Here is a tiny trained network, its code and every weight. The questions are about switching its units off for an input and a class, where a switched-off unit gives its printed mean instead of its output.

import numpy as np


def w(rows, s, z=0):
    codes = np.array(rows[::2]) - 128.0
    scale = np.full(codes.shape[1], s)
    scale[-1] = z or s
    return codes * scale


def norm(h):
    return h / np.sqrt((h * h).mean(-1, keepdims=True) + 1e-5)


def f(y):
    return np.maximum(y, 0)


def log_softmax(a):
    a = a - a.max(-1, keepdims=True)
    return a - np.log(np.exp(a).sum(-1, keepdims=True))


def net(x, mask):
    res = np.array(x, float).reshape(1, 7) / 4 @ E
    u = 0
    for l in range(4):
        y = f(norm(res) @ A[l][:, :-1].T + A[l][:, -1])
        res = res + np.where(mask[u : u + 11], y, B[l][:, -1]) @ B[l][:, :-1]
        u += 11
    return log_softmax(norm(res)[-1] @ U[:, :-1].T + U[:, -1])


A, B = {}, {}
E = w([
[120,104,145,159,103,225,222],'x0',
[140,45,132,87,50,109,178],'x1',
[113,115,136,101,156,224,146],'x2',
[143,131,149,255,89,183,102],'x3',
[125,201,130,94,85,110,167],'x4',
[128,185,122,130,158,98,78],'x5',
[144,154,146,117,56,180,55],'x6',
],0.0096)
A[0] = w([
[132,107,125,146,98,4,99,15],'0.n1',
[131,138,128,117,139,124,123,66],'0.n2',
[139,128,129,86,77,155,120,73],'0.n3',
[140,151,128,145,133,127,82,69],'0.n4',
[125,152,140,154,134,120,52,70],'0.n5',
[132,173,126,128,132,104,144,22],'0.n6',
[137,137,127,221,103,169,163,59],'0.n7',
[132,177,125,164,135,116,28,56],'0.n8',
[132,231,123,103,158,60,154,2],'0.n9',
[133,133,129,120,119,38,127,106],'0.n10',
[128,96,127,110,210,103,130,58],'0.n11',
],0.026,0.0055)
B[0] = w([
[180,56,102,159,10,56,95,239],'0.n1',
[109,130,138,149,125,126,134,139],'0.n2',
[134,113,111,35,83,160,164,195],'0.n3',
[142,165,91,113,144,150,95,177],'0.n4',
[155,213,88,123,135,160,88,208],'0.n5',
[108,141,181,80,131,132,134,152],'0.n6',
[116,112,156,203,107,161,141,253],'0.n7',
[129,208,47,98,164,163,55,243],'0.n8',
[5,168,195,113,150,104,170,232],'0.n9',
[136,66,151,153,66,51,86,225],'0.n10',
[181,138,72,109,189,96,195,217],'0.n11',
],0.031,0.012)
A[1] = w([
[110,130,149,192,126,186,145,119],'1.n1',
[209,79,125,156,253,126,179,54],'1.n2',
[148,110,178,173,156,167,118,51],'1.n3',
[98,84,173,144,184,161,116,4],'1.n4',
[143,92,152,152,153,158,120,44],'1.n5',
[138,111,195,141,176,127,109,32],'1.n6',
[179,86,211,161,157,104,70,78],'1.n7',
[158,116,153,211,86,161,137,31],'1.n8',
[145,83,146,222,143,219,176,117],'1.n9',
[156,110,188,215,143,232,125,30],'1.n10',
[161,142,160,149,179,187,54,38],'1.n11',
],0.02,0.003)
B[1] = w([
[126,80,70,193,151,171,100,208],'1.n1',
[251,114,93,134,236,119,198,172],'1.n2',
[93,107,110,146,116,145,140,170],'1.n3',
[114,145,153,130,139,110,66,149],'1.n4',
[100,145,78,129,115,138,165,152],'1.n5',
[134,150,160,120,124,126,108,134],'1.n6',
[78,92,56,73,81,112,114,154],'1.n7',
[100,89,152,223,127,134,130,216],'1.n8',
[40,106,146,213,64,179,173,250],'1.n9',
[117,86,119,251,144,207,161,237],'1.n10',
[170,166,111,121,75,111,126,175],'1.n11',
],0.023,0.013)
A[2] = w([
[150,142,124,125,109,161,195,120],'2.n1',
[121,177,78,93,166,184,26,96],'2.n2',
[124,112,165,70,119,195,121,57],'2.n3',
[139,103,137,110,95,206,155,81],'2.n4',
[5,181,228,101,198,102,169,4],'2.n5',
[159,212,145,102,120,178,97,138],'2.n6',
[178,111,194,152,126,173,103,59],'2.n7',
[168,145,165,92,104,219,139,70],'2.n8',
[150,238,74,165,189,169,14,51],'2.n9',
[152,161,142,163,115,165,98,171],'2.n10',
[152,108,165,105,80,220,170,157],'2.n11',
],0.018,0.0015)
B[2] = w([
[136,107,121,142,182,108,92,173],'2.n1',
[143,216,124,121,107,177,121,216],'2.n2',
[138,101,136,92,159,157,74,157],'2.n3',
[95,108,116,124,179,144,96,190],'2.n4',
[105,152,254,129,163,136,174,191],'2.n5',
[116,152,61,124,125,92,114,187],'2.n6',
[111,141,103,170,156,109,114,150],'2.n7',
[113,99,126,74,126,151,107,166],'2.n8',
[145,204,77,56,72,200,181,249],'2.n9',
[80,158,81,151,131,82,152,179],'2.n10',
[75,106,100,127,189,131,92,203],'2.n11',
],0.033,0.013)
A[3] = w([
[206,124,172,137,119,182,121,33],'3.n1',
[215,176,245,131,156,133,34,64],'3.n2',
[190,157,217,116,109,147,124,32],'3.n3',
[187,165,189,129,140,153,83,28],'3.n4',
[201,108,185,49,41,214,189,35],'3.n5',
[231,176,205,69,124,202,114,2],'3.n6',
[187,177,181,138,124,179,65,41],'3.n7',
[201,104,202,190,16,48,100,17],'3.n8',
[213,156,164,131,101,196,104,58],'3.n9',
[242,130,162,169,83,118,73,50],'3.n10',
[144,73,71,148,80,147,103,88],'3.n11',
],0.012,0.0034)
B[3] = w([
[120,106,119,91,94,152,173,130],'3.n1',
[98,85,127,91,38,144,231,143],'3.n2',
[136,141,155,148,131,126,115,144],'3.n3',
[123,121,132,125,104,132,150,133],'3.n4',
[127,190,123,218,221,44,34,152],'3.n5',
[132,134,126,156,82,132,158,173],'3.n6',
[166,146,140,123,126,141,146,160],'3.n7',
[250,131,206,129,114,180,43,254],'3.n8',
[165,143,154,99,112,161,139,165],'3.n9',
[77,94,126,90,102,110,170,173],'3.n10',
[137,130,187,169,155,142,103,244],'3.n11',
],0.024,0.0053)
U = w([
[191,59,138,145,28,40,73,166],'0',
[60,160,251,112,156,81,188,65],'1',
[134,253,54,95,95,168,118,238],'2',
[78,81,104,245,144,201,143,183],'3',
[85,52,105,46,189,171,78,3],'4',
[222,102,89,121,225,101,217,59],'5',
],0.015,0.0026)

Each question gives the input, the list of numbers given to net, and the class t.
The units are the neurons (one row each of A and B). Each row of codes is followed by its name. A weight is (code - 128) times the scale printed after its matrix; where a second scale follows, it is the last column's (A, B and U).
mask holds one flag per neuron, layer by layer. A switched-off neuron (its flag False) gives its mean, the last column of its row in B, instead of its output. The means were averaged over made-up inputs and are rounded, as every weight is.
A unit's drop is (log p(t) with every unit on - log p(t) with that unit switched off) / (log p(t) with every unit on - log p(t) with every unit switched off).
The circuit of an input: a set's keep is (log p(t) with only the set's units on - log p(t) with every unit switched off) / (log p(t) with every unit on - log p(t) with every unit switched off). Starting from the 12 units with the biggest drops (on a tie, the unit counted first), units are removed one at a time, each time the one whose removal leaves the highest keep (on an exact tie, the one counted first), for as long as the keep stays at least 0.8.
units of the circuit, in order: the units of the circuit, biggest drop first
k most important neurons: the k neurons with the biggest drops, biggest first
k most important neurons of layer l: the k neurons of layer l with the biggest drops, biggest first
drop of u: that unit's drop, to one decimal
input [-1,0,1,-8,-8,4,-1], class 5: units of the circuit, in order -> 0.n11
input [3,-3,1,-8,-3,-7,4], class 4: 2 most important neurons -> 0.n3, 0.n8
input [7,-8,-8,-2,-4,0,-8], class 5: units of the circuit, in order -> 0.n11, 1.n2
input [-2,-4,-3,-3,2,-8,-2], class 1: 2 most important neurons -> 0.n9, 2.n5
input [-5,-5,-5,-1,5,1,-6], class 1: 3 most important neurons -> 0.n9, 2.n5, 0.n6
input [-2,1,0,-5,5,-5,3], class 1: 2 most important neurons -> 0.n9, 0.n1
input [6,7,2,-7,6,-5,-7], class 4: 2 most important neurons -> 0.n9, 0.n11
input [2,-7,4,6,-5,2,-2], class 2: 2 most important neurons -> 0.n8, 0.n5
input [3,-8,5,-8,-7,3,2], class 5: units of the circuit, in order -> 0.n11, 1.n2
input [-5,4,-8,1,-4,6,1], class 0: 2 most important neurons of layer 0 -> 0.n1, 0.n10
input [2,2,-6,2,5,6,-3], class 0: 2 most important neurons -> 0.n1, 0.n10
input [5,2,6,-4,-8,-2,6], class 4: 2 most important neurons of layer 0 -> 0.n7, 0.n3
input [2,1,-8,-3,6,2,0], class 0: 2 most important neurons of layer 0 -> 0.n1, 0.n10
input [0,4,-8,4,2,6,0], class 0: units of the circuit, in order -> 0.n1
input [0,3,6,2,3,2,0], class 4: 2 most important neurons -> 0.n3, 2.n11
input [7,-3,3,-7,-2,8,-3], class 5: 2 most important neurons of layer 1 -> 1.n2, 1.n9
input [-8,7,7,-7,4,7,5], class 1: 2 most important neurons -> 0.n9, 1.n1
input [-4,-8,0,-6,-1,-6,-7], class 1: 2 most important neurons -> 0.n9, 2.n5
input [5,-6,5,-5,1,-3,8], class 4: drop of 0.n8 -> 0.3
input [-1,2,6,2,6,-2,7], class 4: drop of 0.n3 -> 1.0
input [8,8,-7,-2,4,-7,1], class 4: 3 most important neurons of layer 0 -> 0.n3, 0.n1, 0.n7
input [-5,0,1,-6,7,-5,0], class 1: drop of 0.n9 -> 0.9
input [1,-6,-2,-7,-1,4,-2], class 1: drop of 0.n9 -> 0.8
input [6,-8,-4,-8,1,-5,-7], class 1: most important neuron of layer 0 -> 0.n9
